Here is a tiny trained network, its code and every weight. The questions are about switching its units off for an input and a class, where a switched-off unit gives its printed mean instead of its output.

import numpy as np


def w(rows, s, z=0):
    codes = np.array(rows[::2]) - 128.0
    scale = np.full(codes.shape[1], s)
    scale[-1] = z or s
    return codes * scale


def f(y):
    return np.maximum(y, 0)


def log_softmax(a):
    a = a - a.max(-1, keepdims=True)
    return a - np.log(np.exp(a).sum(-1, keepdims=True))


def net(x, mask):
    res = np.array(x, float).reshape(1, 3) / 4 @ E
    y = f(res @ A[0][:, :-1].T + A[0][:, -1])
    res = res + np.where(mask, y, B[0][:, -1]) @ B[0][:, :-1]
    return log_softmax(res[-1] @ U[:, :-1].T + U[:, -1])


A, B = {}, {}
E = w([
[188,6,215,54,128,228,142],'x0',
[184,63,69,186,225,133,118],'x1',
[53,44,149,134,107,222,21],'x2',
],0.013)
A[0] = w([
[144,168,167,139,165,147,98,59],'n0',
[175,204,133,192,150,62,154,109],'n1',
[109,153,219,53,83,110,135,161],'n2',
[112,152,188,44,71,106,107,174],'n3',
[87,99,220,72,116,133,193,180],'n4',
[22,174,112,178,90,37,110,170],'n5',
[212,108,163,107,192,22,246,253],'n6',
],0.011,0.0035)
B[0] = w([
[139,141,138,105,147,97,191,128],'n0',
[151,181,127,154,206,89,192,212],'n1',
[158,152,103,4,49,160,100,195],'n2',
[135,170,111,82,96,165,103,193],'n3',
[205,118,70,105,120,171,102,196],'n4',
[140,221,143,160,139,94,79,231],'n5',
[114,97,99,100,157,180,178,252],'n6',
],0.013,0.02)
U = w([
[135,153,95,150,134,73,151,74],'0',
[158,179,175,89,103,105,119,64],'1',
[115,124,87,135,120,142,187,72],'2',
[100,178,129,206,99,76,29,177],'3',
[126,130,150,107,87,84,109,37],'4',
[159,145,96,67,48,188,74,97],'5',
[152,8,159,155,166,196,63,255],'6',
],0.014,0.0047)

Each question gives the input, the list of numbers given to net, and the class t.
The units are the neurons (one row each of A and B). Each row of codes is followed by its name. A weight is (code - 128) times the scale printed after its matrix; where a second scale follows, it is the last column's (A, B and U).
mask holds one flag per neuron, in row order. A switched-off neuron (its flag False) gives its mean, the last column of its row in B, instead of its output. The means were averaged over made-up inputs and are rounded, as every weight is.
A unit's drop is (log p(t) with every unit on - log p(t) with that unit switched off) / (log p(t) with every unit on - log p(t) with every unit switched off).
The circuit of an input: a set's keep is (log p(t) with only the set's units on - log p(t) with every unit switched off) / (log p(t) with every unit on - log p(t) with every unit switched off). Starting from all 7 units, units are removed one at a time, each time the one whose removal leaves the highest keep (on an exact tie, the one counted first), for as long as the keep stays at least 0.8.
circuit, biggest first: the units of the circuit, biggest drop first
most important unit: the unit with the biggest drop
k most important neurons: the k neurons with the biggest drops, biggest first
drop of u: that unit's drop, to one decimal
input [-1,3,-8], class 2: 2 most important neurons -> (n6, n5)
input [6,8,-6], class 6: 4 most important neurons -> (n5, n1, n2, n3)
input [-1,0,-5], class 2: circuit, biggest first -> (n6)
input [0,5,-1], class 2: circuit, biggest first -> (n5, n4)
input [3,5,-3], class 6: 2 most important neurons -> (n1, n5)
input [-2,7,2], class 6: circuit, biggest first -> (n5, n2)
input [-1,7,-4], class 2: 2 most important neurons -> (n6, n5)
input [5,1,7], class 6: 3 most important neurons -> (n2, n5, n3)
input [3,8,-4], class 2: 2 most important neurons -> (n6, n4)
input [5,4,-5], class 6: 4 most important neurons -> (n1, n5, n2, n3)
input [-6,4,0], class 3: 2 most important neurons -> (n5, n6)
input [-2,4,2], class 3: 4 most important neurons -> (n6, n2, n4, n1)
input [-4,-4,-6], class 0: 2 most important neurons -> (n1, n6)
input [-7,-4,-1], class 3: most important unit -> n5
input [6,2,3], class 6: drop of n5 -> 0.1
input [0,-1,-8], class 2: drop of n6 -> 1.1
input [-2,4,1], class 3: drop of n6 -> 0.8
